Below are the code and all the weights of a small trained network. Each question names an input and a target symbol and asks about switching units off, where a switched-off unit gives its printed mean instead of its output.

import numpy as np


def w(rows, s, z=0):
    codes = np.array(rows[::2]) - 128.0
    scale = np.full(codes.shape[1], s)
    scale[-1] = z or s
    return codes * scale


def f(y):
    return y / 2 * (1 + np.tanh(0.7978845608 * (y + 0.044715 * y**3)))


def softmax(a):
    e = np.exp(a - a.max(-1, keepdims=True))
    return e / e.sum(-1, keepdims=True)


def log_softmax(a):
    a = a - a.max(-1, keepdims=True)
    return a - np.log(np.exp(a).sum(-1, keepdims=True))


def net(x, mask):
    ids = ['βγεζθλμξσφω'.index(c) for c in x.split()]
    T = len(ids)
    res = E[ids] + P[:T]
    u = 0
    for l in range(2):
        q, k, v = (res @ M[l].T for M in (Q, K, V))
        z = softmax(np.where(np.tri(T) > 0, q @ k.T / 4**0.5, -1e9)) @ v
        res = res + np.where(mask[u], z, O[l][:, -1]) @ O[l][:, :-1]
        u += 1
        y = f(res @ A[l][:, :-1].T + A[l][:, -1])
        res = res + np.where(mask[u : u + 4], y, B[l][:, -1]) @ B[l][:, :-1]
        u += 4
    return log_softmax(res[-1] @ U[:, :-1].T + U[:, -1])


Q, K, V, O, A, B = {}, {}, {}, {}, {}, {}
E = w([
[70,66,34],'β',
[83,192,113],'γ',
[99,178,140],'ε',
[3,186,113],'ζ',
[156,165,88],'θ',
[144,19,151],'λ',
[63,167,192],'μ',
[172,160,62],'ξ',
[117,183,85],'σ',
[51,170,155],'φ',
[96,184,122],'ω',
],0.016)
P = w([
[198,2,173],'0',
[92,122,98],'1',
[91,136,106],'2',
[71,137,112],'3',
[70,136,118],'4',
[71,129,119],'5',
[54,128,111],'6',
[71,124,135],'7',
[75,134,97],'8',
],0.0074)
Q[0] = w([
[8,179,190],'0.h1',
[160,112,116],'0.h1',
[129,128,101],'0.h1',
[196,158,105],'0.h1',
],0.016)
K[0] = w([
[92,70,113],'0.h1',
[211,241,135],'0.h1',
[219,179,102],'0.h1',
[135,246,128],'0.h1',
],0.011)
V[0] = w([
[140,172,254],'0.h1',
[151,4,164],'0.h1',
[213,120,138],'0.h1',
[189,5,130],'0.h1',
],0.0073)
O[0] = w([
[163,3,206,2],'0.h1',
[183,138,128,141],'0.h1',
[98,231,175,28],'0.h1',
[150,144,139,121],'0.h1',
],0.011,0.006)
A[0] = w([
[189,68,91,200],'0.n1',
[87,122,129,100],'0.n2',
[23,254,205,250],'0.n3',
[101,131,124,53],'0.n4',
],0.0093,0.0024)
B[0] = w([
[130,150,67,132],'0.n1',
[149,106,120,151],'0.n2',
[82,151,182,248],'0.n3',
[126,110,2,140],'0.n4',
],0.0099,0.014)
Q[1] = w([
[194,103,201],'1.h1',
[47,110,92],'1.h1',
[122,2,114],'1.h1',
[44,73,157],'1.h1',
],0.0095)
K[1] = w([
[93,242,73],'1.h1',
[248,115,183],'1.h1',
[118,129,212],'1.h1',
[254,145,171],'1.h1',
],0.0064)
V[1] = w([
[148,135,159],'1.h1',
[139,10,141],'1.h1',
[223,254,213],'1.h1',
[130,207,21],'1.h1',
],0.007)
O[1] = w([
[80,142,93,103],'1.h1',
[48,39,148,163],'1.h1',
[254,110,150,1],'1.h1',
[40,134,35,142],'1.h1',
],0.0088,0.0044)
A[1] = w([
[101,198,155,121],'1.n1',
[71,232,255,44],'1.n2',
[130,143,181,2],'1.n3',
[138,139,133,69],'1.n4',
],0.0091,0.0049)
B[1] = w([
[237,70,87,206],'1.n1',
[160,1,34,251],'1.n2',
[77,112,3,124],'1.n3',
[74,75,175,119],'1.n4',
],0.0052,0.015)
U = w([
[118,138,55,162],'β',
[82,164,148,132],'γ',
[113,132,143,206],'ε',
[1,143,154,3],'ζ',
[131,166,122,180],'θ',
[171,78,89,185],'λ',
[115,58,147,122],'μ',
[125,184,119,102],'ξ',
[91,164,128,55],'σ',
[81,105,147,92],'φ',
[101,147,140,139],'ω',
],0.0085,0.0048)

Each question gives the input, a string of symbols that net reads in full, and the target symbol t.
The units are the heads (4 rows each of Q, K, V and O) and the neurons (one row each of A and B). Each row of codes is followed by its name. A weight is (code - 128) times the scale printed after its matrix; where a second scale follows, it is the last column's (O, A, B and U).
mask holds one flag per unit, layer by layer, with each layer's heads first. A switched-off unit (its flag False) gives its mean, the last column of its rows in O or B, instead of its output. The means were averaged over made-up inputs and are rounded, as every weight is.
A unit's drop is (log p(t) with every unit on - log p(t) with that unit switched off) / (log p(t) with every unit on - log p(t) with every unit switched off).
The circuit of an input: a set's keep is (log p(t) with only the set's units on - log p(t) with every unit switched off) / (log p(t) with every unit on - log p(t) with every unit switched off). Starting from all 10 units, units are removed one at a time, each time the one whose removal leaves the highest keep (on an exact tie, the one counted first), for as long as the keep stays at least 0.8.
units of the circuit, in order: the units of the circuit, biggest drop first
most important unit: the unit with the biggest drop
k most important neurons: the k neurons with the biggest drops, biggest first
k most important neurons of layer l: the k neurons of layer l with the biggest drops, biggest first
drop when u is switched off: that unit's drop, to one decimal
input ζ φ φ, target ζ: units of the circuit, in order	(0.h1; 1.h1; 0.n3; 1.n1)
input β ω β γ ε, target β: units of the circuit, in order	(0.h1; 1.h1; 1.n1)
input ζ β γ ζ φ ε, target ζ: units of the circuit, in order	(1.h1; 0.n3)
input λ μ ε ζ φ, target λ: units of the circuit, in order	(0.h1; 1.n2; 1.h1; 0.n3)
input φ ζ μ, target μ: units of the circuit, in order	(0.h1; 1.h1)
input ζ μ ζ ζ ε, target ζ: 3 most important neurons	(1.n2; 1.n1; 0.n3)
input ζ ζ β ζ ξ θ, target ζ: 2 most important neurons of layer 1	(1.n2; 1.n1)
input ζ ξ ω, target ζ: 3 most important neurons	(0.n3; 1.n2; 1.n1)
input β μ ζ ζ φ β μ, target β: units of the circuit, in order	(0.h1; 1.n2; 1.h1)
input ζ ζ ζ, target ζ: units of the circuit, in order	(0.h1; 1.h1; 0.n3)
input μ σ ε ζ ζ, target μ: units of the circuit, in order	(1.h1; 0.h1)
input γ ξ ζ λ γ φ μ, target λ: most important unit	1.n2
input λ ζ σ ζ μ, target λ: units of the circuit, in order	(0.h1; 1.n2; 1.n1)
input λ θ μ λ ζ θ ε γ, target λ: 2 most important neurons	(1.n2; 1.n1)
input ζ ζ ε θ ζ ζ ω, target ζ: most important neuron	(1.n2)
input β ε β ζ ζ γ β γ, target β: 2 most important neurons	(1.n1; 1.n2)
input ζ ζ ζ ζ ζ ζ ξ, target ζ: units of the circuit, in order	(0.h1; 1.h1; 1.n2)
input λ ζ ζ γ, target λ: 2 most important neurons	(1.n2; 0.n3)
input ζ γ φ, target ζ: 2 most important neurons	(0.n3; 1.n1)
input σ λ φ, target λ: 3 most important neurons	(1.n2; 1.n1; 0.n4)
input ζ ζ σ ζ ζ ξ λ, target ζ: most important unit	1.h1
input β ε μ ε, target β: drop when 1.n2 is switched off	0.4
input ζ θ ζ β ζ ζ ω β μ, target β: drop when 1.h1 is switched off	0.2
input μ θ μ ζ, target μ: drop when 0.h1 is switched off	0.8
